Below are the code and all the weights of a small trained network. Each question names an input and a class and asks about switching units off, where a switched-off unit gives its printed mean instead of its output.

import numpy as np


def w(rows, s, z=0):
    codes = np.array(rows[::2]) - 128.0
    scale = np.full(codes.shape[1], s)
    scale[-1] = z or s
    return codes * scale


def f(y):
    return y / 2 * (1 + np.tanh(0.7978845608 * (y + 0.044715 * y**3)))


def log_softmax(a):
    a = a - a.max(-1, keepdims=True)
    return a - np.log(np.exp(a).sum(-1, keepdims=True))


def net(x, mask):
    res = np.array(x, float).reshape(1, 4) / 4 @ E
    y = f(res @ A[0][:, :-1].T + A[0][:, -1])
    res = res + np.where(mask, y, B[0][:, -1]) @ B[0][:, :-1]
    return log_softmax(res[-1] @ U[:, :-1].T + U[:, -1])


A, B = {}, {}
E = w([
[85,74,194],'x0',
[128,129,129],'x1',
[206,6,85],'x2',
[74,98,38],'x3',
],0.011)
A[0] = w([
[125,213,204,122],'neuron 0',
[163,140,92,198],'neuron 1',
[66,182,91,149],'neuron 2',
[74,44,199,200],'neuron 3',
[234,69,159,145],'neuron 4',
[1,160,104,107],'neuron 5',
[205,150,134,155],'neuron 6',
[178,39,196,155],'neuron 7',
[138,223,228,175],'neuron 8',
[70,211,142,254],'neuron 9',
[10,129,119,103],'neuron 10',
[192,92,173,117],'neuron 11',
[208,95,188,130],'neuron 12',
[74,78,178,208],'neuron 13',
[172,152,90,210],'neuron 14',
[164,190,77,248],'neuron 15',
[147,43,66,134],'neuron 16',
[87,156,206,111],'neuron 17',
[71,97,166,162],'neuron 18',
[29,208,115,224],'neuron 19',
],0.013,0.006)
B[0] = w([
[63,89,139,205],'neuron 0',
[125,42,187,174],'neuron 1',
[173,198,182,193],'neuron 2',
[148,191,28,219],'neuron 3',
[178,116,109,241],'neuron 4',
[156,250,133,209],'neuron 5',
[175,95,175,173],'neuron 6',
[154,151,89,234],'neuron 7',
[26,97,155,231],'neuron 8',
[98,147,186,241],'neuron 9',
[160,180,118,187],'neuron 10',
[200,147,143,187],'neuron 11',
[175,164,128,202],'neuron 12',
[112,196,26,195],'neuron 13',
[134,54,182,181],'neuron 14',
[142,102,238,205],'neuron 15',
[79,53,92,231],'neuron 16',
[53,143,75,183],'neuron 17',
[118,255,23,170],'neuron 18',
[125,208,191,249],'neuron 19',
],0.009,0.012)
U = w([
[108,93,196,26],'0',
[227,85,146,217],'1',
[175,145,179,166],'2',
[86,2,105,188],'3',
[60,116,89,215],'4',
[229,142,75,57],'5',
[152,170,107,111],'6',
[102,61,15,2],'7',
],0.013,0.0047)

Each question gives the input, the list of numbers given to net, and the class t.
The units are the neurons (one row each of A and B). Each row of codes is followed by its name. A weight is (code - 128) times the scale printed after its matrix; where a second scale follows, it is the last column's (A, B and U).
mask holds one flag per neuron, in row order. A switched-off neuron (its flag False) gives its mean, the last column of its row in B, instead of its output. The means were averaged over made-up inputs and are rounded, as every weight is.
A unit's drop is (log p(t) with every unit on - log p(t) with that unit switched off) / (log p(t) with every unit on - log p(t) with every unit switched off).
The circuit of an input: a set's keep is (log p(t) with only the set's units on - log p(t) with every unit switched off) / (log p(t) with every unit on - log p(t) with every unit switched off). Starting from the 12 units with the biggest drops (on a tie, the unit counted first), units are removed one at a time, each time the one whose removal leaves the highest keep (on an exact tie, the one counted first), for as long as the keep stays at least 0.8.
circuit, biggest first: the units of the circuit, biggest drop first
unit that matters most: the unit with the biggest drop
k most important neurons: the k neurons with the biggest drops, biggest first
drop when u is switched off: that unit's drop, to one decimal
input [0,-6,7,7], class 3: circuit, biggest first -> neuron 18; neuron 16
input [0,5,7,3], class 3: circuit, biggest first -> neuron 16
input [1,-8,5,-3], class 5: circuit, biggest first -> neuron 7; neuron 8
input [7,-1,0,8], class 6: circuit, biggest first -> neuron 5; neuron 10
input [3,-2,2,0], class 5: 3 most important neurons -> neuron 8; neuron 0; neuron 17
input [-6,4,-7,0], class 0: 2 most important neurons -> neuron 8; neuron 0
input [-8,-6,-1,1], class 2: 2 most important neurons -> neuron 8; neuron 16
input [-3,-5,0,4], class 2: 2 most important neurons -> neuron 8; neuron 0
input [5,5,6,0], class 5: 2 most important neurons -> neuron 8; neuron 11
input [7,3,1,2], class 7: 2 most important neurons -> neuron 19; neuron 2
input [-6,-3,-1,-1], class 0: drop when neuron 5 is switched off -> 0.1
input [6,6,-5,-1], class 4: drop when neuron 8 is switched off -> 0.4
input [-1,-8,-7,8], class 2: drop when neuron 3 is switched off -> 0.1
input [-6,-5,-4,1], class 2: drop when neuron 16 is switched off -> 0.3
input [4,-2,1,-2], class 5: unit that matters most -> neuron 16
